Below are the code and all the weights of a small trained network. Each question names an input and a class and asks about switching units off, where a switched-off unit gives its printed mean instead of its output.

import numpy as np


def w(rows, s, z=0):
    codes = np.array(rows[::2]) - 128.0
    scale = np.full(codes.shape[1], s)
    scale[-1] = z or s
    return codes * scale


def f(y):
    return np.maximum(y, 0)


def log_softmax(a):
    a = a - a.max(-1, keepdims=True)
    return a - np.log(np.exp(a).sum(-1, keepdims=True))


def net(x, mask):
    res = np.array(x, float).reshape(1, 6) / 4 @ E
    y = f(res @ A[0][:, :-1].T + A[0][:, -1])
    res = res + np.where(mask, y, B[0][:, -1]) @ B[0][:, :-1]
    return log_softmax(res[-1] @ U[:, :-1].T + U[:, -1])


A, B = {}, {}
E = w([
[131,131,126,128],'x0',
[79,37,188,148],'x1',
[157,130,92,234],'x2',
[127,128,127,129],'x3',
[26,185,127,145],'x4',
[98,65,2,119],'x5',
],0.0069)
A[0] = w([
[144,61,151,151,141],'neuron 1',
[126,103,150,119,255],'neuron 2',
[252,61,133,84,84],'neuron 3',
[163,113,113,188,87],'neuron 4',
[138,138,147,117,86],'neuron 5',
[110,146,89,188,48],'neuron 6',
[160,170,217,145,104],'neuron 7',
[85,111,77,116,106],'neuron 8',
[78,111,115,153,67],'neuron 9',
[120,179,105,120,121],'neuron 10',
[137,128,134,37,154],'neuron 11',
[117,96,149,104,140],'neuron 12',
[197,166,83,74,130],'neuron 13',
[173,171,116,108,195],'neuron 14',
[132,67,155,123,128],'neuron 15',
[64,188,114,149,131],'neuron 16',
[55,161,139,104,126],'neuron 17',
[114,121,133,42,94],'neuron 18',
[138,148,117,177,173],'neuron 19',
[131,73,59,96,93],'neuron 20',
],0.015,0.0069)
B[0] = w([
[78,153,128,145,210],'neuron 1',
[90,155,40,183,254],'neuron 2',
[162,5,137,81,244],'neuron 3',
[168,141,179,164,183],'neuron 4',
[137,141,145,111,138],'neuron 5',
[156,117,171,120,164],'neuron 6',
[149,183,122,32,230],'neuron 7',
[138,171,119,83,186],'neuron 8',
[113,121,156,104,152],'neuron 9',
[86,132,152,119,170],'neuron 10',
[181,133,129,198,207],'neuron 11',
[97,141,127,150,176],'neuron 12',
[47,157,157,142,214],'neuron 13',
[68,142,89,168,218],'neuron 14',
[78,160,154,141,193],'neuron 15',
[133,47,125,120,202],'neuron 16',
[163,60,123,134,194],'neuron 17',
[183,136,180,167,182],'neuron 18',
[170,117,118,180,207],'neuron 19',
[147,199,124,68,218],'neuron 20',
],0.023,0.0071)
U = w([
[138,2,159,59,131],'0',
[192,247,146,1,53],'1',
[130,159,127,169,254],'2',
[225,189,240,232,58],'3',
[116,156,120,146,231],'4',
[8,159,210,143,16],'5',
],0.0075,0.0058)

Each question gives the input, the list of numbers given to net, and the class t.
The units are the neurons (one row each of A and B). Each row of codes is followed by its name. A weight is (code - 128) times the scale printed after its matrix; where a second scale follows, it is the last column's (A, B and U).
mask holds one flag per neuron, in row order. A switched-off neuron (its flag False) gives its mean, the last column of its row in B, instead of its output. The means were averaged over made-up inputs and are rounded, as every weight is.
A unit's drop is (log p(t) with every unit on - log p(t) with that unit switched off) / (log p(t) with every unit on - log p(t) with every unit switched off).
The circuit of an input: a set's keep is (log p(t) with only the set's units on - log p(t) with every unit switched off) / (log p(t) with every unit on - log p(t) with every unit switched off). Starting from the 12 units with the biggest drops (on a tie, the unit counted first), units are removed one at a time, each time the one whose removal leaves the highest keep (on an exact tie, the one counted first), for as long as the keep stays at least 0.8.
units of the circuit, in order: the units of the circuit, biggest drop first
unit that matters most: the unit with the biggest drop
k most important neurons: the k neurons with the biggest drops, biggest first
drop of u: that unit's drop, to one decimal
input [-6,-8,-2,-7,3,0], class 5: 2 most important neurons : [neuron 13; neuron 10]
input [-2,5,-8,4,5,4], class 3: 2 most important neurons : [neuron 18; neuron 11]
input [8,1,8,3,-1,4], class 3: unit that matters most : neuron 4
input [-4,-8,-3,-6,6,5], class 5: 2 most important neurons : [neuron 13; neuron 3]
input [4,-3,5,3,5,-3], class 0: units of the circuit, in order : [neuron 16; neuron 2]
input [2,-4,1,-1,2,-2], class 5: units of the circuit, in order : [neuron 11; neuron 10]
input [1,-4,-5,4,5,3], class 0: 2 most important neurons : [neuron 16; neuron 17]
input [3,-8,-4,-3,1,-5], class 5: 2 most important neurons : [neuron 13; neuron 14]
input [6,-4,-6,1,5,7], class 1: 3 most important neurons : [neuron 8; neuron 20; neuron 3]
input [0,1,-2,0,-6,-3], class 0: 2 most important neurons : [neuron 3; neuron 20]
input [-5,-8,-3,-5,-4,-7], class 5: 3 most important neurons : [neuron 13; neuron 14; neuron 20]
input [-3,-2,-6,-3,3,0], class 3: units of the circuit, in order : [neuron 18; neuron 11]
input [-6,8,0,2,-3,-6], class 5: 2 most important neurons : [neuron 15; neuron 1]
input [1,7,-3,5,7,6], class 0: 2 most important neurons : [neuron 17; neuron 16]
input [2,-5,-8,3,-3,8], class 1: 3 most important neurons : [neuron 20; neuron 8; neuron 19]
input [-6,-8,2,5,8,-2], class 0: 2 most important neurons : [neuron 16; neuron 17]
input [-5,3,-8,-7,-3,-4], class 3: units of the circuit, in order : [neuron 11]
input [-8,-5,8,6,-5,0], class 3: 3 most important neurons : [neuron 4; neuron 19; neuron 2]
input [2,5,-5,-2,-5,7], class 1: drop of neuron 13 : 0.1
input [-6,8,0,0,-5,0], class 5: unit that matters most : neuron 15
input [4,-4,5,-5,-3,8], class 1: drop of neuron 15 : 0.0
input [2,-8,-5,-6,4,7], class 5: drop of neuron 17 : -0.1
